Below are the code and all the weights of a small trained network. Each question names an input and a class and asks about switching units off, where a switched-off unit gives its printed mean instead of its output.

import numpy as np


def w(rows, s, z=0):
    codes = np.array(rows[::2]) - 128.0
    scale = np.full(codes.shape[1], s)
    scale[-1] = z or s
    return codes * scale


def f(y):
    return y / 2 * (1 + np.tanh(0.7978845608 * (y + 0.044715 * y**3)))


def log_softmax(a):
    a = a - a.max(-1, keepdims=True)
    return a - np.log(np.exp(a).sum(-1, keepdims=True))


def net(x, mask):
    res = np.array(x, float).reshape(1, 8) / 4 @ E
    y = f(res @ A[0][:, :-1].T + A[0][:, -1])
    res = res + np.where(mask, y, B[0][:, -1]) @ B[0][:, :-1]
    return log_softmax(res[-1] @ U[:, :-1].T + U[:, -1])


A, B = {}, {}
E = w([
[170,104,105,196,164,215,155,130,65,167],'x0',
[122,219,115,102,248,183,54,109,188,97],'x1',
[133,200,81,84,152,79,89,206,77,34],'x2',
[88,201,103,217,84,134,128,107,140,127],'x3',
[141,152,192,158,46,112,154,112,111,63],'x4',
[106,7,139,124,186,94,99,53,140,140],'x5',
[244,62,25,162,107,165,92,135,181,128],'x6',
[129,95,48,191,59,54,163,138,138,126],'x7',
],0.012)
A[0] = w([
[117,113,106,103,156,21,145,88,199,59,92],'n0',
[55,177,192,162,145,162,171,60,114,80,143],'n1',
[60,123,147,75,82,46,201,26,206,133,152],'n2',
[57,126,112,74,111,45,51,253,66,158,143],'n3',
[102,160,67,137,204,190,126,87,136,123,248],'n4',
[216,180,22,66,137,186,195,120,153,98,139],'n5',
[117,150,192,101,152,69,228,78,124,150,2],'n6',
[100,135,227,120,76,235,206,134,75,182,138],'n7',
[111,142,105,13,128,49,30,215,31,77,117],'n8',
],0.0082,0.0056)
B[0] = w([
[169,135,186,140,110,50,54,129,179,162,194],'n0',
[47,215,156,178,144,149,95,77,35,189,199],'n1',
[98,42,166,98,3,95,27,119,183,163,226],'n2',
[110,150,18,49,184,20,241,128,173,42,219],'n3',
[162,151,102,130,178,174,5,74,38,244,230],'n4',
[195,99,148,189,146,199,22,228,213,169,222],'n5',
[119,132,206,99,180,77,192,83,86,60,170],'n6',
[84,83,180,91,86,203,205,254,28,76,224],'n7',
[126,190,117,89,159,87,210,117,164,15,246],'n8',
],0.0073,0.014)
U = w([
[148,12,165,81,242,210,175,45,129,195,158],'0',
[63,63,223,85,56,54,109,73,209,143,77],'1',
[35,211,180,199,192,130,123,14,70,157,1],'2',
[61,172,69,51,166,22,119,187,140,68,97],'3',
[177,198,59,167,150,209,108,202,148,172,94],'4',
[221,5,54,241,19,74,249,137,99,205,148],'5',
[212,152,189,87,88,136,105,161,142,29,165],'6',
[76,182,252,87,95,203,233,204,59,132,72],'7',
],0.011,0.0057)

Each question gives the input, the list of numbers given to net, and the class t.
The units are the neurons (one row each of A and B). Each row of codes is followed by its name. A weight is (code - 128) times the scale printed after its matrix; where a second scale follows, it is the last column's (A, B and U).
mask holds one flag per neuron, in row order. A switched-off neuron (its flag False) gives its mean, the last column of its row in B, instead of its output. The means were averaged over made-up inputs and are rounded, as every weight is.
A unit's drop is (log p(t) with every unit on - log p(t) with that unit switched off) / (log p(t) with every unit on - log p(t) with every unit switched off).
The circuit of an input: a set's keep is (log p(t) with only the set's units on - log p(t) with every unit switched off) / (log p(t) with every unit on - log p(t) with every unit switched off). Starting from all 9 units, units are removed one at a time, each time the one whose removal leaves the highest keep (on an exact tie, the one counted first), for as long as the keep stays at least 0.8.
circuit, biggest first: the units of the circuit, biggest drop first
top k neurons: the k neurons with the biggest drops, biggest first
drop when u is switched off: that unit's drop, to one decimal
input [3,3,-7,-8,-6,-6,1,4], class 4: circuit, biggest first => (n5)
input [8,5,0,-3,-8,0,-1,1], class 4: top 3 neurons => (n5, n6, n2)
input [8,-3,0,2,-6,-3,-2,0], class 7: top 2 neurons => (n7, n5)
input [-1,4,6,1,8,4,-4,-4], class 2: top 2 neurons => (n1, n7)
input [-5,3,-1,-3,-4,2,2,-1], class 1: circuit, biggest first => (n0, n3)
input [5,-3,-1,-3,-1,-5,-4,7], class 7: top 2 neurons => (n7, n2)
input [5,7,2,0,4,-6,-3,1], class 4: top 2 neurons => (n5, n6)
input [-6,8,-8,7,5,4,-8,4], class 1: top 2 neurons => (n2, n0)
input [-4,3,0,-2,-4,4,-5,-7], class 2: top 2 neurons => (n1, n4)
input [-6,8,5,-6,-7,-3,6,-7], class 4: top 2 neurons => (n5, n4)
input [1,-6,7,-7,2,1,-8,-3], class 3: drop when n3 is switched off => 1.3
input [-4,-7,0,-1,-5,8,5,-4], class 1: drop when n6 is switched off => 0.0
input [5,-5,-2,8,2,-1,-6,5], class 7: drop when n7 is switched off => 0.3
